moro: [3.92 3.59 3.04 1.84]
Kef: [5.62 6.23 5.36 2.21]
keram: [8.35 7.60 3.02 7.18]
zuf: [0.65 0.36 0.29 0.41]
Rogi: [ 5.61  5.81  2.27 -7.16]
kalot: [6.86 7.48 6.43 2.75]
rek: [-7.15  8.34  7.18  3.02]
nasek: [4.23 4.11 3.50 1.89]
Vop: [7.61 7.61 3.02 7.18]
fud: [ 5.82 -7.16  5.61  2.27]
perm: [ 3.02 -7.15  8.34  7.18]	rek
q: [0.65 0.36 0.29 0.41]	zuf
perm: [-7.16  2.27  5.81  5.61]	Rogi
perm: [7.18 3.02 7.60 8.35]	keram
perm: [-7.16  2.27  5.61  5.82]	fud
all Vop: [7.61]	0 1

luse: [-0.02  6.13 -2.10  1.66  1.24  1.69  1.33  1.96 -0.36  1.66 -0.49  0.24
  0.27 -0.55 -0.11 -2.51  2.54  2.23 -0.78 -0.24  0.03  1.23 -1.68  1.03
 -3.52 -1.23  0.28 -0.02  0.35  0.30 -1.76 -1.69  0.55  0.22 -4.82 -0.92
 -2.42 -1.13 -0.69  3.50  1.62 -0.43  0.62]
botu: [-0.27 -1.37  1.92  1.00 -0.86 -0.02 -1.77 -0.31  0.60 -0.18  0.57  0.26
 -1.35  0.46 -1.53  0.35 -0.86 -1.03 -0.10  0.74 -1.12 -0.23  1.76 -0.07
  1.64 -1.08  0.58 -0.56 -0.40 -1.59  0.80  1.06 -0.26 -0.35  0.02  0.24
  1.01 -0.36 -0.05 -0.53 -1.01  0.60  0.50]
puveg: [ 0.07 -8.74 -1.19 -6.29 -0.44 -5.47  2.93 -3.16 -0.12 -3.65 -1.33  0.43
  1.64 -0.29  5.08  3.19 -1.20 -1.89  1.23 -1.54  3.81 -2.14 -1.85 -1.06
  2.51  2.89 -3.02  0.67  0.97  5.10  1.60  1.96 -1.93 -0.98  8.93  1.06
  0.42  1.77 -0.06 -4.30  0.44 -1.50 -2.36]
gide: [-0.37  3.98 -1.47  0.03  0.91  1.12  1.19  1.07 -0.90  0.71 -0.35 -1.05
  0.37 -0.18  0.67 -1.58  1.18  1.89 -0.39 -0.54 -0.04  0.60 -1.57  1.17
 -3.07  0.04  0.36  0.46  0.43  0.39 -0.82 -1.71  0.61 -0.05 -2.76 -0.06
 -1.04 -0.08 -0.49  1.75  1.15 -0.52  0.12]
tigag: [ 0.09 -2.43  2.45  1.50 -0.89  0.08 -2.80 -0.54  0.58 -0.49  1.70 -0.31
 -1.04  0.33 -2.32  1.12 -1.28 -1.55 -0.47  1.05 -1.43 -0.38  2.39 -1.40
  3.00  0.32  0.16 -1.08 -0.45 -1.56  1.40  1.34 -0.34 -0.04  0.94  0.50
  2.07 -0.01  0.52 -1.37 -1.75  0.57  1.41]
q: [-2.51  2.54]	luse
both tigag luse: 	[-0.49]

Daz: [ 0.92 -2.16  0.00 -5.91  0.02 -3.10  4.88 -1.49  3.87  3.83 -1.99 -4.28
  0.46  3.37 -7.03  1.45  4.48 -5.23  3.93  3.69 -2.59 -1.88 -2.14 -3.47
 -0.88  3.18 -3.00  4.27 -3.49  3.97]
nas: [ 1.79 -1.53  1.91 -2.40 -1.95 -2.87 -0.04  2.23 -3.65 -5.05 -1.53  6.26
  2.14  2.82 -1.57 -5.31  1.98 -0.21 -6.44 -3.60  5.28 -2.97 -2.38 -1.46
 -2.69  3.32 -2.77 -4.39  4.51  3.39]
tuv: [ 6.17 -4.54  7.60  2.53 -8.35  2.11  3.87  7.31 -3.49 -1.74 -6.93  1.23
  5.97 -3.73  3.26  1.14 -3.88  0.28  0.08 -3.28 -2.64  5.43 -1.30 -3.70
 -1.97 -3.07  4.86 -2.12 -3.14 -3.20]
Nodom: [-3.44  5.26 -4.06  0.27  4.26 -0.97 -1.71 -3.24 -1.70 -3.92  5.06  4.95
 -3.39  2.10  2.50 -4.24  1.32  5.53 -5.65 -2.10  4.87 -4.58  1.07  5.04
  0.00  2.40 -3.49 -3.39  5.78  2.07]
Meral: [ 5.99 -5.34  6.26 -2.46 -5.86 -2.30  0.46  6.49 -2.92 -2.50 -5.22  3.25
  5.84  0.98 -2.75 -2.39  0.79 -2.56 -2.59 -2.59  1.94  1.53 -3.88 -4.13
 -4.25  2.47  0.41 -1.84 -0.09  1.80]
nol: [-5.58  5.07 -7.01 -2.78  5.20 -3.25  2.68 -6.32  1.67 -0.42  4.66  1.09
 -5.58  3.88 -1.89 -3.43  3.55  1.66 -2.48  1.58  3.81 -6.81  0.16  2.88
  0.82  3.13 -6.27  0.34  4.20  3.34]
kupo: [ 3.11 -2.23  3.31 -3.26 -4.53 -3.12 -0.11  3.19 -3.02 -3.65 -2.46  5.23
  3.33  2.05 -2.93 -4.23  1.46 -1.66 -4.79 -2.68  4.64 -1.61 -3.64 -1.88
 -3.36  3.16 -1.93 -2.99  2.99  2.65]
votu: [-2.46  3.09 -1.51  8.26  1.97  4.55 -5.19 -0.91 -2.18 -1.63  2.89  0.59
 -2.18 -5.10  9.72  1.40 -5.54  6.17  0.36 -2.26 -1.03  3.34  1.41  4.13
  2.67 -5.15  4.32 -2.58  1.11 -6.06]
pimal: [ 4.20 -1.48  4.68 -0.91 -3.09 -1.60 -1.94  5.12 -4.15 -4.16 -1.87  6.46
  4.62 -0.28  0.00 -3.46 -2.18  3.86 -4.53 -3.72  4.99  0.80 -2.02 -0.78
 -2.78  1.24 -0.12 -3.43  4.21  0.21]
Mikuv: [ 4.20 -1.48  4.68 -0.91 -3.09 -1.60 -1.94  3.17 -4.15 -4.16 -1.87  6.46
  4.62 -2.05  0.00 -3.46 -2.18  1.20 -4.53 -3.72  4.99  0.80 -2.02 -0.78
 -2.78  1.24 -2.05 -3.43  4.21  0.21]
dogov: [ 2.06 -4.00  1.60 -4.13 -2.05 -2.04  3.90  0.97  1.42  2.82 -3.63 -3.70
  1.99  2.18 -5.29  1.42  2.99 -7.33  2.31  2.16 -3.71  2.31 -2.74 -5.56
 -1.18  1.40 -1.31  3.05 -4.65  2.37]
both kupo votu: 	[-2.46]
all dogov: [1.42]	8 15
all Mikuv: [1.24]	25
q: [ 0.28  0.08 -3.28]	tuv
q: [ 4.20 -1.48  4.68 -0.91 -3.09 -1.60 -1.94  5.12 -4.15 -4.16 -1.87  6.46
  4.62 -0.28  0.00 -3.46 -2.18  3.86 -4.53 -3.72  4.99  0.80 -2.02 -0.78
 -2.78  1.24 -0.12 -3.43  4.21  0.21]	pimal
both Mikuv kupo: 	[-4.53]

muzok: [-0.43 -0.42 -0.46 -0.16 -1.05 -0.38  0.08]
fug: [-0.43 -0.47 -0.46 -0.16 -1.05 -0.38 -0.44]
zeroz: [-0.46 -0.43 -0.38 -0.47 -0.46 -0.46  0.08]
perm: [ 0.08 -0.38 -1.05 -0.16 -0.46 -0.42 -0.43]	muzok
all zeroz: [-0.46]	0 4 5
all zeroz: [-0.47]	3
all zeroz: [-0.43]	1
q: [-0.46 -0.43 -0.38 -0.47 -0.46 -0.46  0.08]	zeroz
q: [-0.16 -1.05 -0.38 -0.44]	fug

zuva: [-8.79  0.21  6.50 -3.42 -2.49 -2.79  3.27  4.53 -1.93  2.76 -3.20]
bufe: [ 6.08 -3.98 -0.61 -1.28  3.70  6.97  2.41 -3.20  6.24 -8.73 -1.58]
sen: [ 6.47 -3.42 -2.49 -2.79  3.70  6.97  2.41 -3.20 -3.21 -8.73 -1.58]
q: [-8.79  0.21  6.50 -3.42 -2.49]	zuva
both bufe zuva: 	[-3.20]
perm: [-8.73 -3.98 -3.20 -1.58 -1.28 -0.61  2.41  3.70  6.08  6.24  6.97]	bufe
q: [ 6.50 -3.42 -2.49 -2.79]	zuva

Sug: [-0.64  1.51  0.70 -2.55  2.74  0.65  5.28  2.58 -1.30 -5.80  1.71  4.39
 -1.07 -4.14 -2.79  1.60 -1.54  1.13 -3.20  3.27  3.99  0.73 -2.01  7.01]
gadir: [ 2.85  3.31 -3.23 -0.57 -2.41  3.95  0.21  2.33  2.20  0.00 -4.07 -1.40
  0.88 -0.10  0.12 -1.04 -3.11 -7.73 -1.52 -5.17 -0.69 -3.00 -4.80 -0.89]
Murug: [ 1.08  3.07 -1.69 -3.33  2.37  2.92  5.53  4.03 -0.49 -5.72  0.10  3.83
  0.09 -4.11 -2.54  1.92 -3.26 -2.87 -4.38  0.00  3.48 -0.94 -4.42  6.86]
sidas: [ 0.03 -4.75 -3.94 -0.94  2.53 -2.22 -5.63 -3.59 -1.94  5.26  3.25 -3.72
  4.11  4.05  3.18  3.31  1.79  1.73  0.76 -5.28 -5.21 -0.84  4.21 -6.76]
ditud: [ 0.85  1.32 -2.12 -3.68  4.47  1.87  4.71  3.05 -1.47 -4.17  2.42  3.68
  1.60 -2.85 -1.67  3.99 -2.16 -0.41 -3.97 -0.06  2.51 -0.57 -2.20  6.20]
Seral: [ 1.35  3.32 -1.95 -3.34  2.75  3.23  5.70  4.37 -0.38 -5.37  0.28  3.81
  0.58 -3.80 -2.30  2.43 -3.20 -2.93 -4.30 -0.34  3.40 -1.09 -4.22  7.05]
nutap: [-2.04  0.70  4.64  2.26 -3.12 -1.67  0.93 -0.48  0.79 -2.22 -1.78  1.16
 -4.37 -1.76 -1.63 -4.16  0.98  2.14  1.69  5.47  2.47  2.01 -0.09  1.46]
q: [-0.94  2.53]	sidas
q: [-1.63 -4.16  0.98  2.14  1.69  5.47  2.47  2.01]	nutap

kemad: [-4.82  0.15 -3.15 -4.92 -3.40  2.75 -2.82  3.82 -1.50  0.65  0.83  1.12
  7.22 -0.24 -5.99  1.70 -4.16  4.61 -1.48 -5.30 -0.43 -3.04  6.18 -2.17
  1.15  1.61  5.19  5.62 -1.55 -2.18 -1.53]
Bim: [-5.78  7.36 -2.10 -0.51  5.26 -0.42  3.20  3.50 -6.24  4.43 -5.34  2.10
  7.68  5.03 -4.53 -2.65  3.66 -5.45 -2.65 -0.79  5.22  2.93  4.54  6.33
  4.99  0.32 -1.16 -3.67  0.53 -3.06 -0.50]
peg: [ 5.92 -3.68  4.06  2.70 -3.14  1.40 -1.31 -0.98  6.84 -0.92  6.87 -0.18
 -4.75 -1.77  5.48  4.10 -1.87  6.34  4.40  2.61 -1.67 -1.19 -1.79 -4.04
 -1.74  1.91  3.00 -4.68  1.73  4.49  2.32]
Zuri: [-6.80  8.67 -2.23 -0.04  7.46 -0.13  4.73  3.86 -7.01  4.79 -3.68  2.75
  8.69  5.90 -4.43 -3.26  5.60 -7.00 -3.09 -0.13  5.97  4.54  4.78  8.57
  5.67  0.11 -2.03  9.03  0.78 -3.29 -0.23]
Gudaf: [-2.82  2.38  2.84  5.16  7.83  0.25  6.42 -1.59  1.23 -0.02 -2.46  1.66
 -2.92  1.81  6.02 -1.40  8.24 -4.82  1.10  6.17  1.58  6.63 -3.68  7.16
  0.50 -0.88 -4.44 -2.03  2.36  2.24  2.61]
both peg Zuri: 	[-3.68]
perm: [ 1.15 -1.50 -4.82 -1.48  0.15 -2.82  5.62 -2.17  7.22 -4.92  5.19  0.65
  3.82  0.83  1.61 -2.18 -5.30 -1.53  2.75  1.70 -5.99 -0.24 -1.55  6.18
 -3.40  4.61 -4.16  1.12 -3.04 -0.43 -3.15]	kemad
both Zuri Bim: 	[4.54]

laba: [-0.03  0.25 -0.39 -1.21  0.44 -0.08  0.27  1.11  0.52  0.41  0.05  0.19
  0.42  0.60 -1.71  0.05 -0.01  2.80  0.93 -0.45 -0.34  0.30 -0.96  0.31
  0.25 -0.90 -0.38  0.11 -0.53 -0.18]
Vuso: [-1.66 -0.13 -2.65 -3.91  2.15 -0.67  1.41  3.83  2.33  1.86  1.63  1.07
  1.65  2.59 -6.39 -0.18  1.11  2.22  3.98 -0.56  0.07  0.62 -5.65 -0.77
 -0.13 -4.28  0.77 -1.35 -4.38 -0.80]
Bep: [-1.07  0.52 -2.17 -5.48  2.00 -0.41  1.03  4.86  2.66  2.46  0.17  1.81
  2.29  2.80 -7.01  0.24  0.26  2.25  4.38 -1.47 -1.15  1.23 -5.53  0.40
  0.52 -4.41 -0.74 -0.20 -4.15 -0.72]
Feb: [ 0.56  0.80 -3.23 -4.20  2.41 -0.94  2.10  4.64  1.22 -1.13  2.50 -0.92
  1.26  2.59 -6.42 -1.26  0.52  2.92  4.00 -0.96  0.57  0.38 -3.42  0.10
  0.80 -4.13  0.29 -1.31  0.26 -1.77]
Linif: [-0.61  0.01 -2.21 -2.16  1.74 -0.71  1.38  2.61  1.16  0.45  2.03 -0.18
  0.83  1.67 -4.13 -0.66  0.93  2.64  2.51 -0.24  0.66  0.11 -3.23 -0.78
  0.01 -2.89  0.85 -1.25 -1.56 -0.91]
Kun: [-0.30  0.17 -0.56 -1.44  0.59 -0.19  0.29  1.23  0.78  0.69  0.13  0.44
  0.67  0.77 -2.20  0.05  0.08  2.70  1.24 -0.47 -0.32  0.27 -1.58  0.07
  2.70 -1.20 -0.11 -0.05 -1.17 -0.13]
perm: [-0.13 -1.17 -0.05 -0.11 -1.20  2.70  0.07 -1.58  0.27 -0.32 -0.47  1.24
  2.70  0.08  0.05 -2.20  0.77  0.67  0.44  0.13  0.69  0.78  1.23  0.29
 -0.19  0.59 -1.44 -0.56  0.17 -0.30]	Kun
q: [-0.30  0.17 -0.56 -1.44  0.59 -0.19  0.29]	Kun
all Kun: [0.44]	11

venuv: [-2.06 -9.53 -0.53 -0.58  1.27]
nopa: [-2.00 -7.13 -0.40 -0.26  0.14]
Vepaz: [-0.62 -0.74 -0.04  0.66 -0.49]
Mesu: [-0.64 -0.78 -0.40  0.61 -0.50]
sipa: [ 0.14 -2.00 -0.41 -7.13 -0.26]
Pade: [ 1.54  5.63  0.30 -0.65 -0.93]
mobe: [-0.62 -0.74 -0.10 -0.62 -2.10]
q: [-0.62 -0.74 -0.04  0.66 -0.49]	Vepaz
perm: [-7.13 -2.00 -0.40 -0.26  0.14]	nopa
both nopa Mesu: 	[-0.40]
q: [-2.06 -9.53 -0.53]	venuv
q: [-0.53 -0.58  1.27]	venuv

Dob: [ 2.73  5.11  1.05  2.74  3.54 -2.42 -4.43 -0.98 -0.13  0.15 -5.51  0.62
  1.69 -1.41  0.28  4.31  0.62  1.52  5.75  3.70  2.68 -1.19  5.39 -1.85
 -2.72 -0.86 -0.56  2.20  5.45  1.31  1.68 -0.85 -0.09  2.08  0.90 -0.45
 -1.58  0.16 -0.87  5.11  1.07  0.86  1.75 -0.80 -3.99 -1.66  0.02  4.22
  2.57  2.28 -0.34  1.45  1.18 -0.90 -0.04  0.05 -0.43 -0.82  1.76]
zes: [-4.80 -3.01  5.65 -2.51 -2.01  1.69  6.93  3.91  4.63  6.18  7.16 -5.64
  2.21  0.94 -2.70 -1.16 -3.29  2.46 -4.48 -0.31 -1.19  2.23 -4.26  0.71
  2.02  2.86  5.01 -4.22 -3.84 -5.20  4.21  6.29 -3.84 -0.38  2.00  0.83
 -1.98 -5.19  5.29 -3.77 -5.67  1.30  2.07  4.96  6.13  6.77  5.56 -1.39
 -2.36 -2.84  6.77 -1.09  1.88 -0.82  0.25  1.49  6.23 -0.80  4.00]
povug: [-4.70 -4.75  0.91 -1.55 -3.00  3.66  6.03  2.91  2.68  3.27  7.72 -0.96
  0.30  0.58  2.00 -5.26  1.67 -1.28 -5.64 -0.12  0.49  2.99 -5.01  0.06
  5.28  2.02 -0.63 -0.16 -4.81  0.20  0.26  2.24  0.49 -3.46  0.82 -0.75
  3.52  0.81  3.37 -2.69 -1.56  0.71 -2.46  2.55  5.74  3.59  3.57 -3.21
 -3.74 -3.07 -1.39 -0.67  2.15 -0.89  2.53 -0.70  1.12 -0.97  2.09]
Mosas: [-1.01  5.86  6.27  2.26  6.76 -3.68 -2.98  1.03  3.33  5.65 -4.36 -4.60
  4.50 -3.25 -1.85  5.14 -1.79  3.59  5.57  6.68  4.12 -0.71  5.10 -4.82
 -3.59  2.24 -4.81 -0.16  0.20 -0.63 -3.46  2.02  0.49  0.26  2.84 -1.79
 -4.75 -4.55  2.57  6.02 -3.92  2.10  3.33  2.31 -2.45  2.09  4.93  5.91
  0.75  0.15 -5.36  0.91  3.84 -4.32 -0.12 -0.28  3.26 -4.20  6.83]
mifez: [ 3.33 -4.75  2.24  3.84  0.20  5.10  3.26  3.33 -4.60 -5.36  5.57  2.84
 -2.45 -4.82  2.02 -0.12  6.83 -3.46  6.27  2.11  4.50  2.31 -4.55  6.02
  4.12 -0.63 -1.79  1.03  3.59  2.26 -1.85 -1.79  5.86 -3.25  4.93 -3.59
 -4.32 -2.98 -4.36 -3.68 -1.01  0.26 -4.20  3.77 -4.81  0.91  5.14  0.75
  2.09 -0.71 -0.16  6.68  5.91  2.57  5.65  0.49  0.15 -3.92 -0.28]
perm: [-5.36 -4.82 -4.81 -4.75 -4.60 -4.55 -4.36 -4.32 -4.20 -3.92 -3.68 -3.59
 -3.46 -3.25 -2.98 -2.45 -1.85 -1.79 -1.79 -1.01 -0.71 -0.63 -0.28 -0.16
 -0.12  0.15  0.20  0.26  0.49  0.75  0.91  1.03  2.02  2.09  2.10  2.24
  2.26  2.31  2.57  2.84  3.26  3.33  3.33  3.59  3.84  4.12  4.50  4.93
  5.10  5.14  5.57  5.65  5.86  5.91  6.02  6.27  6.68  6.76  6.83]	Mosas
q: [ 2.02 -0.63 -0.16 -4.81  0.20  0.26  2.24  0.49 -3.46]	povug
all zes: [6.77]	45 50

gadek: [ 0.48  0.72  0.23  0.20 -1.22  4.14  2.76  3.91  4.14]
ketig: [ 0.87  0.72  0.23  0.20  0.12  2.27  1.58  0.81 -2.97]
misa: [ 0.48  1.78  4.15  0.74 -1.22  4.14  2.76  3.91 -1.13]
q: [ 0.87  0.72  0.23  0.20  0.12  2.27  1.58  0.81 -2.97]	ketig
perm: [ 4.14  3.91  2.76  4.14 -1.22  0.20  0.23  0.72  0.48]	gadek
q: [ 0.48  1.78  4.15  0.74 -1.22  4.14  2.76  3.91 -1.13]	misa

Nese: [-2.21 -0.90  2.15 -0.88 -2.76 -1.75  0.68  2.24 -1.60 -0.55  0.43  2.90
  2.08  2.61  3.13  2.58 -1.65 -1.30  3.01  2.33  3.17]
lep: [-4.38 -0.93  2.77 -3.75 -1.98 -0.21 -1.61  2.99 -3.33 -1.32  2.52  3.00
  0.76  0.43  2.92  2.41 -5.48 -3.55  2.47  0.25  3.03]
mizo: [-3.80 -2.82 -3.39 -0.88 -2.76 -1.75 -2.37  2.24 -1.60 -0.55 -2.25  2.90
  2.08  2.61  3.13  2.58 -1.65 -1.30  3.01  5.82 -3.13]
favo: [-4.70 -2.60  3.66 -3.68  1.50  2.89  0.27  0.65 -3.16 -3.07  3.56  0.04
 -3.74 -3.40 -2.07  1.76 -4.34 -3.80 -2.83 -3.39 -1.93]
Timuf: [ 6.74 -2.02  0.52 -4.89  1.93  1.23  0.41  0.69  1.89 -5.17  1.95 -0.66
  1.64  3.05  1.96  4.39 -0.17 -1.57  2.53  2.94  8.28]
zal: [-1.72  1.12  2.59 -4.65  1.18  3.03  1.50  2.50 -3.82  0.25  2.34  2.05
 -2.25 -5.31  0.83  2.53 -2.81 -4.28  0.50 -6.16  1.42]
Samo: [-3.76 -1.64  3.43 -1.91 -2.97 -1.50 -2.48  3.00 -2.36 -2.30  3.21  3.11
  1.89  1.02  3.09  3.19 -3.30 -2.19  2.75  1.32  2.89]
Dus: [ 0.25 -1.26 -0.22  0.12  2.53  3.18  1.70 -3.52  1.05 -1.51  1.20 -4.13
 -3.47 -2.30 -5.98 -2.78 -0.02  0.53 -5.12 -2.34 -5.77]
gemak: [-2.19 -2.41  1.08  1.31 -1.01 -1.04 -1.90  0.18  0.94 -2.15  0.62 -0.65
  0.47  3.92 -0.37 -0.22 -1.09  0.90 -0.22  4.36 -0.21]
maru: [-2.21 -0.90  2.15 -0.88 -2.76 -1.75 -2.37  2.24 -1.60 -0.55  0.43  2.90
  2.08  2.61  3.13  2.58 -1.65 -1.30  3.01  2.33  3.17]
zudi: [ 8.28  1.95 -5.17  2.94  0.41 -1.57  0.52 -0.66  1.89  4.39 -4.89 -0.17
  2.53  1.96  1.24 -2.02  6.74  3.05  1.93  1.64  0.69]
zat: [-2.21 -0.90  2.15 -0.88 -2.76 -1.75 -2.37  2.24 -1.60 -0.55  0.43  2.90
  2.08  2.61  6.89  3.39 -0.25 -3.53  6.50 -0.58  6.53]
q: [-3.80 -2.83 -3.39]	favo
all Timuf: [-0.17]	16
perm: [-0.66  2.94  1.64  8.28  0.41 -2.02  1.93  1.95  0.69  2.53  1.24 -1.57
  4.39  3.05  0.52  1.96  1.89 -4.89 -0.17 -5.17  6.74]	zudi

dibu: [ 0.32  0.14  0.13  0.43 -0.38  0.16  0.19  0.25]
lufaf: [ 3.68  2.03  3.68 -5.11 -2.33  3.68 -0.01 -0.76]
zod: [ 2.25  0.53  1.54  2.49 -3.50  1.66  0.43  1.33]
soti: [ 2.63  0.87  2.17  0.79 -3.12  3.41  0.36  0.82]
Mar: [ 1.21  0.26  0.72  0.98 -1.53  0.93  0.26  0.49]
Bibo: [ 2.77  0.87  1.79  2.61 -4.06  2.41  0.46  1.31]
peva: [-0.87 -0.22 -0.56 -1.32  1.65 -0.49 -0.27 -0.68]
q: [ 2.49 -3.50  1.66]	zod
q: [-0.22 -0.56 -1.32]	peva
all lufaf: [3.68]	0 2 5

